Below is a small trained network, with its code and all its weights. Each question gives an input and a class and asks what happens when units are switched off, that is, made to give their printed mean instead of their output.

import numpy as np


def w(rows, s, z=0):
    codes = np.array(rows[::2]) - 128.0
    scale = np.full(codes.shape[1], s)
    scale[-1] = z or s
    return codes * scale


def norm(h):
    return h / np.sqrt((h * h).mean(-1, keepdims=True) + 1e-5)


def f(y):
    return np.maximum(y, 0)


def log_softmax(a):
    a = a - a.max(-1, keepdims=True)
    return a - np.log(np.exp(a).sum(-1, keepdims=True))


def net(x, mask):
    res = np.array(x, float).reshape(1, 3) / 4 @ E
    u = 0
    for l in range(4):
        y = f(norm(res) @ A[l][:, :-1].T + A[l][:, -1])
        res = res + np.where(mask[u : u + 4], y, B[l][:, -1]) @ B[l][:, :-1]
        u += 4
    return log_softmax(norm(res)[-1] @ U[:, :-1].T + U[:, -1])


A, B = {}, {}
E = w([
[173,79,108,98,128,112,93,160],'x0',
[112,151,84,198,178,144,113,132],'x1',
[88,115,50,51,255,92,139,131],'x2',
],0.0099)
A[0] = w([
[114,254,129,209,103,143,126,100,134],'0.n0',
[117,156,48,101,164,117,132,45,146],'0.n1',
[125,50,96,143,132,145,62,211,4],'0.n2',
[104,159,173,71,72,136,144,76,52],'0.n3',
],0.01,0.0023)
B[0] = w([
[117,157,201,185,159,253,54,201,255],'0.n0',
[111,20,123,163,117,54,153,5,224],'0.n1',
[200,200,72,143,110,112,142,175,187],'0.n2',
[134,113,162,79,79,109,188,186,192],'0.n3',
],0.011,0.0078)
A[1] = w([
[69,173,255,130,154,249,25,131,7],'1.n0',
[66,77,53,128,166,71,126,110,25],'1.n1',
[171,28,67,127,164,106,108,121,155],'1.n2',
[92,88,34,58,233,173,127,37,34],'1.n3',
],0.0073,0.0015)
B[1] = w([
[15,88,165,215,166,151,97,165,255],'1.n0',
[140,27,159,83,222,90,217,14,198],'1.n1',
[180,156,133,87,254,71,103,103,203],'1.n2',
[140,81,99,123,248,50,159,42,207],'1.n3',
],0.0086,0.0083)
A[2] = w([
[174,209,62,95,124,67,150,114,58],'2.n0',
[76,228,113,160,98,95,110,81,4],'2.n1',
[134,125,171,81,66,118,174,99,65],'2.n2',
[1,152,110,91,51,147,134,171,23],'2.n3',
],0.0073,0.0044)
B[2] = w([
[136,166,250,55,112,122,132,127,252],'2.n0',
[48,70,213,127,161,179,159,125,128],'2.n1',
[7,74,78,2,49,209,145,123,233],'2.n2',
[162,159,72,81,123,33,118,122,200],'2.n3',
],0.0089,0.0019)
A[3] = w([
[127,139,142,111,68,100,134,108,7],'3.n0',
[70,170,187,161,135,197,64,94,84],'3.n1',
[80,192,166,198,84,145,85,144,41],'3.n2',
[172,154,126,221,1,165,101,77,217],'3.n3',
],0.0092,0.002)
B[3] = w([
[108,91,198,101,119,67,147,194,149],'3.n0',
[76,61,193,254,96,226,91,132,254],'3.n1',
[87,131,117,239,205,124,73,69,244],'3.n2',
[39,179,43,122,195,142,138,65,212],'3.n3',
],0.0076,0.0068)
U = w([
[35,87,212,232,151,198,80,183,252],'0',
[55,52,198,26,23,138,193,217,69],'1',
[222,187,125,72,144,63,99,218,69],'2',
[136,231,2,184,77,145,74,104,4],'3',
[127,34,101,100,253,32,184,51,182],'4',
],0.0082,0.0044)

Each question gives the input, the list of numbers given to net, and the class t.
The units are the neurons (one row each of A and B). Each row of codes is followed by its name. A weight is (code - 128) times the scale printed after its matrix; where a second scale follows, it is the last column's (A, B and U).
mask holds one flag per neuron, layer by layer. A switched-off neuron (its flag False) gives its mean, the last column of its row in B, instead of its output. The means were averaged over made-up inputs and are rounded, as every weight is.
A unit's drop is (log p(t) with every unit on - log p(t) with that unit switched off) / (log p(t) with every unit on - log p(t) with every unit switched off).
unit that matters most: the unit with the biggest drop
top k neurons: the k neurons with the biggest drops, biggest first
k most important neurons of layer l: the k neurons of layer l with the biggest drops, biggest first
drop of u: that unit's drop, to one decimal
input [7,3,1], class 2: unit that matters most => 0.n2
input [6,1,-2], class 2: top 2 neurons => 0.n0, 1.n0
input [8,-5,-8], class 1: top 2 neurons => 0.n0, 1.n0
input [5,2,-2], class 2: top 3 neurons => 0.n0, 1.n0, 2.n0
input [3,4,1], class 4: 2 most important neurons of layer 0 => 0.n0, 0.n1
input [-2,-7,-4], class 1: top 2 neurons => 0.n3, 0.n0
input [4,-4,1], class 2: top 2 neurons => 0.n0, 0.n1
input [5,5,0], class 2: top 2 neurons => 0.n2, 0.n0
input [4,3,-1], class 2: top 3 neurons => 0.n0, 1.n0, 2.n0
input [5,4,-2], class 3: drop of 1.n3 => 0.2
input [1,1,1], class 4: drop of 0.n2 => 0.0
input [7,-7,-1], class 1: drop of 2.n2 => 0.1
